Below is a small trained network, with its code and all its weights. Each question gives an input and a class and asks what happens when units are switched off, that is, made to give their printed mean instead of their output.

import numpy as np


def w(rows, s, z=0):
    codes = np.array(rows[::2]) - 128.0
    scale = np.full(codes.shape[1], s)
    scale[-1] = z or s
    return codes * scale


def f(y):
    return y / 2 * (1 + np.tanh(0.7978845608 * (y + 0.044715 * y**3)))


def log_softmax(a):
    a = a - a.max(-1, keepdims=True)
    return a - np.log(np.exp(a).sum(-1, keepdims=True))


def net(x, mask):
    res = np.array(x, float).reshape(1, 7) / 4 @ E
    y = f(res @ A[0][:, :-1].T + A[0][:, -1])
    res = res + np.where(mask, y, B[0][:, -1]) @ B[0][:, :-1]
    return log_softmax(res[-1] @ U[:, :-1].T + U[:, -1])


A, B = {}, {}
E = w([
[65,65,74,147,63,184,229],'x0',
[186,172,198,237,58,179,130],'x1',
[129,125,126,130,129,128,129],'x2',
[126,127,130,126,128,132,128],'x3',
[174,228,41,112,34,79,134],'x4',
[253,71,106,68,119,210,116],'x5',
[132,127,130,124,127,130,124],'x6',
],0.0058)
A[0] = w([
[152,189,53,110,72,91,128,112],'neuron 1',
[99,83,67,143,94,190,199,123],'neuron 2',
[173,160,183,213,90,197,127,124],'neuron 3',
[94,75,78,148,86,168,202,91],'neuron 4',
[71,183,141,138,111,70,133,254],'neuron 5',
[255,79,102,44,110,226,118,188],'neuron 6',
[92,91,74,16,161,100,119,128],'neuron 7',
[102,101,70,30,178,87,138,109],'neuron 8',
[184,171,174,106,179,87,78,96],'neuron 9',
[146,198,71,96,68,77,145,113],'neuron 10',
[171,176,166,114,185,95,66,93],'neuron 11',
[75,98,90,145,85,187,191,106],'neuron 12',
[202,109,98,105,136,167,105,234],'neuron 13',
[144,185,44,120,82,89,120,87],'neuron 14',
[172,173,171,104,177,99,70,88],'neuron 15',
[88,102,65,47,185,86,129,90],'neuron 16',
[90,68,194,139,200,173,125,96],'neuron 17',
[65,67,210,142,191,160,114,100],'neuron 18',
[170,155,162,111,169,90,67,72],'neuron 19',
],0.0064,0.0037)
B[0] = w([
[157,74,67,135,150,201,75,172],'neuron 1',
[76,182,148,62,82,121,114,183],'neuron 2',
[195,151,196,195,101,60,202,198],'neuron 3',
[89,176,165,65,49,138,110,172],'neuron 4',
[69,119,85,176,215,120,116,220],'neuron 5',
[27,192,116,193,255,79,115,254],'neuron 6',
[175,167,196,218,99,131,173,188],'neuron 7',
[199,158,220,231,71,115,188,179],'neuron 8',
[86,172,150,61,63,148,114,164],'neuron 9',
[148,73,72,149,140,204,73,175],'neuron 10',
[86,171,150,72,67,154,121,163],'neuron 11',
[102,171,155,69,89,136,136,173],'neuron 12',
[49,145,117,149,176,87,121,206],'neuron 13',
[181,58,63,144,114,211,70,160],'neuron 14',
[85,152,157,71,52,154,127,158],'neuron 15',
[201,170,203,211,61,139,191,173],'neuron 16',
[178,53,62,131,93,216,61,187],'neuron 17',
[175,65,59,141,126,217,61,194],'neuron 18',
[106,171,156,64,46,166,123,147],'neuron 19',
],0.0064,0.0053)
U = w([
[75,146,119,150,183,105,120,209],'0',
[227,138,183,172,87,110,175,20],'1',
[183,75,78,105,118,198,78,3],'2',
[87,157,153,6,68,129,129,29],'3',
[111,121,122,122,151,97,127,230],'4',
[117,127,121,118,159,104,133,205],'5',
],0.014,0.0035)

Each question gives the input, the list of numbers given to net, and the class t.
The units are the neurons (one row each of A and B). Each row of codes is followed by its name. A weight is (code - 128) times the scale printed after its matrix; where a second scale follows, it is the last column's (A, B and U).
mask holds one flag per neuron, in row order. A switched-off neuron (its flag False) gives its mean, the last column of its row in B, instead of its output. The means were averaged over made-up inputs and are rounded, as every weight is.
A unit's drop is (log p(t) with every unit on - log p(t) with that unit switched off) / (log p(t) with every unit on - log p(t) with every unit switched off).
The circuit of an input: a set's keep is (log p(t) with only the set's units on - log p(t) with every unit switched off) / (log p(t) with every unit on - log p(t) with every unit switched off). Starting from the 12 units with the biggest drops (on a tie, the unit counted first), units are removed one at a time, each time the one whose removal leaves the highest keep (on an exact tie, the one counted first), for as long as the keep stays at least 0.8.
circuit, biggest first: the units of the circuit, biggest drop first
top k neurons: the k neurons with the biggest drops, biggest first
drop when u is switched off: that unit's drop, to one decimal
input [2,2,5,-7,4,8,7], class 0: circuit, biggest first -> (neuron 6)
input [-8,1,-5,6,-8,-5,0], class 2: top 2 neurons -> (neuron 18; neuron 17)
input [-8,4,4,-4,-3,7,-5], class 3: circuit, biggest first -> (neuron 9; neuron 15; neuron 11)
input [-6,6,-7,5,-7,8,-7], class 0: top 2 neurons -> (neuron 6; neuron 13)
input [3,-3,5,-2,-8,8,-2], class 0: top 2 neurons -> (neuron 6; neuron 13)
input [8,5,5,-5,-8,-7,-4], class 2: circuit, biggest first -> (neuron 18; neuron 17)
input [8,-7,0,8,-3,-2,5], class 3: top 3 neurons -> (neuron 2; neuron 4; neuron 12)
input [0,4,2,4,-5,1,-2], class 2: circuit, biggest first -> (neuron 17; neuron 18)
input [-4,-7,-4,-4,-3,2,-4], class 1: top 3 neurons -> (neuron 8; neuron 16; neuron 7)
input [3,4,2,0,-8,-5,7], class 2: top 3 neurons -> (neuron 18; neuron 17; neuron 6)
input [-5,2,4,8,-8,4,4], class 2: top 2 neurons -> (neuron 17; neuron 18)
input [7,-1,1,8,4,-4,1], class 3: top 2 neurons -> (neuron 6; neuron 4)
input [8,5,-1,7,-7,2,4], class 3: top 2 neurons -> (neuron 2; neuron 4)
input [-6,2,-4,2,6,7,4], class 0: circuit, biggest first -> (neuron 6)
input [6,8,7,2,-1,8,3], class 0: top 2 neurons -> (neuron 6; neuron 13)
input [3,1,6,5,8,2,2], class 2: circuit, biggest first -> (neuron 14; neuron 1)
input [-6,-6,4,-8,-8,3,-3], class 2: top 3 neurons -> (neuron 17; neuron 18; neuron 3)
input [5,2,5,1,4,7,8], class 5: top 2 neurons -> (neuron 6; neuron 5)
input [-3,-8,-5,0,7,6,2], class 1: drop when neuron 7 is switched off -> 0.5
input [-7,-1,-5,-3,-2,1,-2], class 3: drop when neuron 11 is switched off -> 0.1
input [2,7,2,2,-5,7,6], class 0: drop when neuron 7 is switched off -> 0.1
input [8,4,-6,-1,7,5,8], class 3: circuit, biggest first -> (neuron 2)
